Below are the code and all the weights of a small trained network. Each question names an input and a class and asks about switching units off, where a switched-off unit gives its printed mean instead of its output.

import numpy as np


def w(rows, s, z=0):
    codes = np.array(rows[::2]) - 128.0
    scale = np.full(codes.shape[1], s)
    scale[-1] = z or s
    return codes * scale


def f(y):
    return y / 2 * (1 + np.tanh(0.7978845608 * (y + 0.044715 * y**3)))


def log_softmax(a):
    a = a - a.max(-1, keepdims=True)
    return a - np.log(np.exp(a).sum(-1, keepdims=True))


def net(x, mask):
    res = np.array(x, float).reshape(1, 4) / 4 @ E
    y = f(res @ A[0][:, :-1].T + A[0][:, -1])
    res = res + np.where(mask, y, B[0][:, -1]) @ B[0][:, :-1]
    return log_softmax(res[-1] @ U[:, :-1].T + U[:, -1])


A, B = {}, {}
E = w([
[184,230,233,174,180,76],'x0',
[75,214,115,72,148,32],'x1',
[177,112,1,146,236,111],'x2',
[96,142,169,71,243,251],'x3',
],0.0084)
A[0] = w([
[74,95,68,60,104,128,116],'N0',
[163,132,69,139,84,60,84],'N1',
[150,119,93,153,201,95,91],'N2',
[89,181,110,100,137,98,139],'N3',
[133,160,111,24,112,52,102],'N4',
[204,114,146,218,121,186,244],'N5',
[204,143,7,143,171,119,53],'N6',
[207,77,139,137,95,122,72],'N7',
[111,104,206,124,91,153,60],'N8',
[92,37,87,104,83,161,91],'N9',
[202,53,155,189,112,79,204],'N10',
[67,166,178,63,94,126,131],'N11',
[117,147,124,65,142,69,80],'N12',
[98,198,95,77,114,92,93],'N13',
[137,158,136,71,150,174,10],'N14',
[187,209,143,166,154,109,69],'N15',
[87,125,91,63,111,118,176],'N16',
[91,102,204,84,168,164,23],'N17',
[159,148,110,153,76,108,71],'N18',
[127,121,178,92,105,147,60],'N19',
[95,138,153,143,41,104,65],'N20',
[152,135,159,47,152,176,166],'N21',
[54,184,163,132,92,136,123],'N22',
[130,144,167,210,147,140,96],'N23',
[135,112,156,93,194,154,117],'N24',
[162,135,178,149,154,111,18],'N25',
[157,181,141,148,166,98,88],'N26',
[71,108,88,124,140,115,153],'N27',
[207,134,78,125,177,117,128],'N28',
[152,79,110,137,116,104,251],'N29',
[11,163,122,146,170,61,129],'N30',
[159,101,128,150,107,59,97],'N31',
[148,69,175,192,115,144,144],'N32',
[91,130,156,78,167,160,34],'N33',
[165,143,185,149,158,89,107],'N34',
[165,135,101,122,158,188,133],'N35',
[153,131,121,108,165,154,116],'N36',
[167,83,142,140,124,149,231],'N37',
],0.012,0.0027)
B[0] = w([
[198,212,196,94,77,179,219],'N0',
[214,157,90,140,169,117,225],'N1',
[60,153,83,66,56,64,197],'N2',
[122,51,204,110,149,134,175],'N3',
[122,66,167,145,213,124,197],'N4',
[81,64,221,108,105,101,234],'N5',
[91,148,104,64,46,81,254],'N6',
[180,95,137,131,179,93,180],'N7',
[94,146,37,47,116,49,194],'N8',
[197,155,185,133,98,208,249],'N9',
[161,118,156,178,214,97,232],'N10',
[53,108,82,82,114,90,208],'N11',
[141,46,175,101,146,102,170],'N12',
[148,34,146,106,174,124,185],'N13',
[223,154,74,148,178,116,168],'N14',
[213,180,180,139,40,172,204],'N15',
[171,127,204,149,157,209,185],'N16',
[192,149,81,150,152,96,198],'N17',
[202,158,93,197,166,116,177],'N18',
[106,142,35,55,90,56,162],'N19',
[163,195,55,115,123,66,206],'N20',
[175,86,80,134,219,117,199],'N21',
[107,129,113,97,76,123,192],'N22',
[172,130,190,81,59,165,170],'N23',
[177,116,101,155,180,108,191],'N24',
[188,166,161,75,110,191,163],'N25',
[134,156,146,69,94,204,185],'N26',
[114,154,162,102,65,189,174],'N27',
[77,121,107,79,9,58,210],'N28',
[117,124,121,132,170,156,197],'N29',
[82,36,193,112,162,132,196],'N30',
[175,177,108,196,208,122,196],'N31',
[134,86,180,73,111,2,195],'N32',
[207,183,92,208,155,102,183],'N33',
[171,161,175,136,99,208,191],'N34',
[147,93,93,113,145,84,188],'N35',
[143,137,120,148,150,56,163],'N36',
[85,69,183,89,139,110,184],'N37',
],0.0063,0.0099)
U = w([
[143,26,201,71,103,127,223],'0',
[209,220,174,54,7,254,46],'1',
[100,212,35,28,20,50,78],'2',
[218,195,39,150,176,104,2],'3',
[73,129,187,155,95,150,147],'4',
],0.0072,0.0028)

Each question gives the input, the list of numbers given to net, and the class t.
The units are the neurons (one row each of A and B). Each row of codes is followed by its name. A weight is (code - 128) times the scale printed after its matrix; where a second scale follows, it is the last column's (A, B and U).
mask holds one flag per neuron, in row order. A switched-off neuron (its flag False) gives its mean, the last column of its row in B, instead of its output. The means were averaged over made-up inputs and are rounded, as every weight is.
A unit's drop is (log p(t) with every unit on - log p(t) with that unit switched off) / (log p(t) with every unit on - log p(t) with every unit switched off).
The circuit of an input: a set's keep is (log p(t) with only the set's units on - log p(t) with every unit switched off) / (log p(t) with every unit on - log p(t) with every unit switched off). Starting from the 12 units with the biggest drops (on a tie, the unit counted first), units are removed one at a time, each time the one whose removal leaves the highest keep (on an exact tie, the one counted first), for as long as the keep stays at least 0.8.
circuit, biggest first: the units of the circuit, biggest drop first
unit that matters most: the unit with the biggest drop
top k neurons: the k neurons with the biggest drops, biggest first
drop of u: that unit's drop, to one decimal
input [-6,8,8,-6], class 0: unit that matters most => N4
input [7,-7,-6,-8], class 3: circuit, biggest first => (N20, N10)
input [7,3,7,-5], class 1: circuit, biggest first => (N15, N26)
input [-5,5,5,0], class 0: circuit, biggest first => (N30, N16)
input [-5,3,-8,6], class 2: circuit, biggest first => (N11, N8)
input [-7,1,-6,-1], class 1: top 3 neurons => (N9, N0, N16)
input [3,8,-7,-1], class 0: top 2 neurons => (N30, N4)
input [-8,-6,-7,-5], class 1: top 2 neurons => (N9, N0)
input [7,6,-2,-1], class 1: top 2 neurons => (N15, N34)
input [0,8,3,8], class 0: top 3 neurons => (N30, N3, N12)
input [-5,-3,-4,-5], class 1: top 2 neurons => (N9, N0)
input [8,-8,5,2], class 0: top 2 neurons => (N5, N32)
input [-5,5,8,5], class 2: top 3 neurons => (N6, N2, N28)
input [4,6,-8,2], class 2: top 2 neurons => (N11, N8)
input [5,6,7,3], class 2: unit that matters most => N2
input [-8,8,5,3], class 0: top 3 neurons => (N30, N4, N13)
input [4,6,5,1], class 0: drop of N30 => 0.2
input [-2,-5,1,6], class 3: drop of N3 => 0.1
input [-6,7,5,-2], class 0: drop of N4 => 0.2
input [-1,-3,8,7], class 2: drop of N7 => 0.0
input [-1,3,0,1], class 4: top neuron => (N32)
